Here is a tiny trained network, its code and every weight. The questions are about switching its units off for an input and a target symbol, where a switched-off unit gives its printed mean instead of its output.

import numpy as np


def w(rows, s, z=0):
    codes = np.array(rows[::2]) - 128.0
    scale = np.full(codes.shape[1], s)
    scale[-1] = z or s
    return codes * scale


def f(y):
    return np.maximum(y, 0)


def softmax(a):
    e = np.exp(a - a.max(-1, keepdims=True))
    return e / e.sum(-1, keepdims=True)


def log_softmax(a):
    a = a - a.max(-1, keepdims=True)
    return a - np.log(np.exp(a).sum(-1, keepdims=True))


def net(x, mask):
    ids = ['ΔΠΣαγεζητψ'.index(c) for c in x.split()]
    T = len(ids)
    res = E[ids] + P[:T]
    u = 0
    for l in range(2):
        q, k, v = (res @ M[l].T for M in (Q, K, V))
        z = softmax(np.where(np.tri(T) > 0, q @ k.T / 4**0.5, -1e9)) @ v
        res = res + np.where(mask[u], z, O[l][:, -1]) @ O[l][:, :-1]
        u += 1
        y = f(res @ A[l][:, :-1].T + A[l][:, -1])
        res = res + np.where(mask[u : u + 4], y, B[l][:, -1]) @ B[l][:, :-1]
        u += 4
    return log_softmax(res[-1] @ U[:, :-1].T + U[:, -1])


Q, K, V, O, A, B = {}, {}, {}, {}, {}, {}
E = w([
[138,118,62],'Δ',
[82,122,177],'Π',
[204,39,131],'Σ',
[190,122,247],'α',
[60,66,96],'γ',
[179,147,44],'ε',
[164,82,5],'ζ',
[143,155,100],'η',
[255,151,212],'τ',
[144,146,89],'ψ',
],0.017)
P = w([
[65,163,53],'0',
[93,147,98],'1',
[114,130,122],'2',
[132,126,152],'3',
[152,114,163],'4',
[179,78,185],'5',
[205,71,253],'6',
[231,73,197],'7',
],0.0049)
Q[0] = w([
[219,168,68],'0.h0',
[210,113,66],'0.h0',
[141,95,99],'0.h0',
[147,36,2],'0.h0',
],0.0082)
K[0] = w([
[70,90,107],'0.h0',
[115,100,171],'0.h0',
[205,114,177],'0.h0',
[255,123,111],'0.h0',
],0.013)
V[0] = w([
[210,153,121],'0.h0',
[89,95,97],'0.h0',
[22,223,176],'0.h0',
[100,3,85],'0.h0',
],0.0071)
O[0] = w([
[191,154,231,172],'0.h0',
[154,153,116,143],'0.h0',
[93,99,155,2],'0.h0',
[71,1,79,185],'0.h0',
],0.0073,0.008)
A[0] = w([
[130,119,255,227],'0.n0',
[20,115,100,4],'0.n1',
[87,132,128,13],'0.n2',
[153,156,174,125],'0.n3',
],0.0075,0.0023)
B[0] = w([
[63,90,76,249],'0.n0',
[200,173,133,183],'0.n1',
[210,2,188,133],'0.n2',
[217,79,157,187],'0.n3',
],0.008,0.002)
Q[1] = w([
[107,124,151],'1.h0',
[193,211,86],'1.h0',
[252,70,103],'1.h0',
[56,163,144],'1.h0',
],0.016)
K[1] = w([
[235,255,154],'1.h0',
[90,123,158],'1.h0',
[101,86,222],'1.h0',
[94,241,104],'1.h0',
],0.0085)
V[1] = w([
[177,57,115],'1.h0',
[184,46,223],'1.h0',
[254,138,120],'1.h0',
[239,59,88],'1.h0',
],0.0099)
O[1] = w([
[96,88,51,204],'1.h0',
[11,239,43,150],'1.h0',
[171,145,87,188],'1.h0',
[211,254,18,249],'1.h0',
],0.0077,0.012)
A[1] = w([
[202,151,171,8],'1.n0',
[121,169,110,39],'1.n1',
[2,182,135,74],'1.n2',
[189,188,93,129],'1.n3',
],0.0087,0.0016)
B[1] = w([
[39,96,247,137],'1.n0',
[152,133,177,162],'1.n1',
[22,131,118,134],'1.n2',
[190,94,216,250],'1.n3',
],0.012,0.019)
U = w([
[146,103,151,86],'Δ',
[106,81,159,253],'Π',
[157,201,76,16],'Σ',
[93,255,64,169],'α',
[120,121,83,206],'γ',
[162,55,231,81],'ε',
[180,77,96,57],'ζ',
[133,106,205,124],'η',
[155,223,196,120],'τ',
[136,95,203,114],'ψ',
],0.0092,0.006)

Each question gives the input, a string of symbols that net reads in full, and the target symbol t.
The units are the heads (4 rows each of Q, K, V and O) and the neurons (one row each of A and B). Each row of codes is followed by its name. A weight is (code - 128) times the scale printed after its matrix; where a second scale follows, it is the last column's (O, A, B and U).
mask holds one flag per unit, layer by layer, with each layer's heads first. A switched-off unit (its flag False) gives its mean, the last column of its rows in O or B, instead of its output. The means were averaged over made-up inputs and are rounded, as every weight is.
A unit's drop is (log p(t) with every unit on - log p(t) with that unit switched off) / (log p(t) with every unit on - log p(t) with every unit switched off).
The circuit of an input: a set's keep is (log p(t) with only the set's units on - log p(t) with every unit switched off) / (log p(t) with every unit on - log p(t) with every unit switched off). Starting from all 10 units, units are removed one at a time, each time the one whose removal leaves the highest keep (on an exact tie, the one counted first), for as long as the keep stays at least 0.8.
circuit, biggest first: the units of the circuit, biggest drop first
most important unit: the unit with the biggest drop
k most important neurons: the k neurons with the biggest drops, biggest first
top k neurons in layer l: the k neurons of layer l with the biggest drops, biggest first
input ε ζ η η ζ ε τ, target τ: circuit, biggest first => (1.h0, 1.n3)
input α ψ Δ, target α: 3 most important neurons => (1.n3, 0.n3, 1.n2)
input ζ ζ ζ Σ ζ, target Σ: circuit, biggest first => (1.h0, 1.n3)
input α ζ Σ ζ ζ τ ζ Δ, target τ: circuit, biggest first => (1.n3, 1.h0, 0.h0)
input Σ τ ψ, target τ: circuit, biggest first => (1.n3, 1.h0, 0.h0, 1.n1)
input Σ α Σ Δ Σ ζ ε γ, target α: most important unit => 1.h0
input τ ζ ζ, target τ: circuit, biggest first => (1.n3, 0.h0, 1.h0)
input ζ ζ ζ τ ζ Δ, target τ: 3 most important neurons => (1.n3, 1.n1, 0.n3)
input Δ ζ ε, target ε: circuit, biggest first => (1.h0, 1.n0)
input γ ψ Δ ζ ε ε τ ζ, target τ: 3 most important neurons => (1.n3, 0.n1, 1.n1)
input τ α Δ ε, target α: 2 most important neurons => (1.n2, 0.n3)
input τ ζ ε α, target α: circuit, biggest first => (1.h0, 0.n3)
input ζ τ ε ε ε ψ, target τ: 2 most important neurons => (1.n3, 0.n3)
input γ ζ ε τ Σ, target τ: circuit, biggest first => (1.h0, 1.n3, 0.h0)
input γ ζ ζ ζ γ ζ α Δ, target α: circuit, biggest first => (1.h0)
input τ ζ ζ ε, target τ: circuit, biggest first => (1.n3, 1.h0, 0.n3, 0.h0)
input ζ ζ γ, target ζ: circuit, biggest first => (1.h0, 0.h0)
input Δ Δ τ ζ ζ ζ Σ ζ, target Σ: 2 most important neurons => (1.n3, 1.n0)
input ζ ζ τ η ε, target τ: 3 most important neurons => (1.n3, 1.n1, 0.n3)
input ζ ζ γ Δ ζ Σ Δ, target Σ: top neuron in layer 0 => (0.n1)
input η ε ε ε τ ε α, target α: 3 most important neurons => (0.n3, 0.n0, 1.n2)
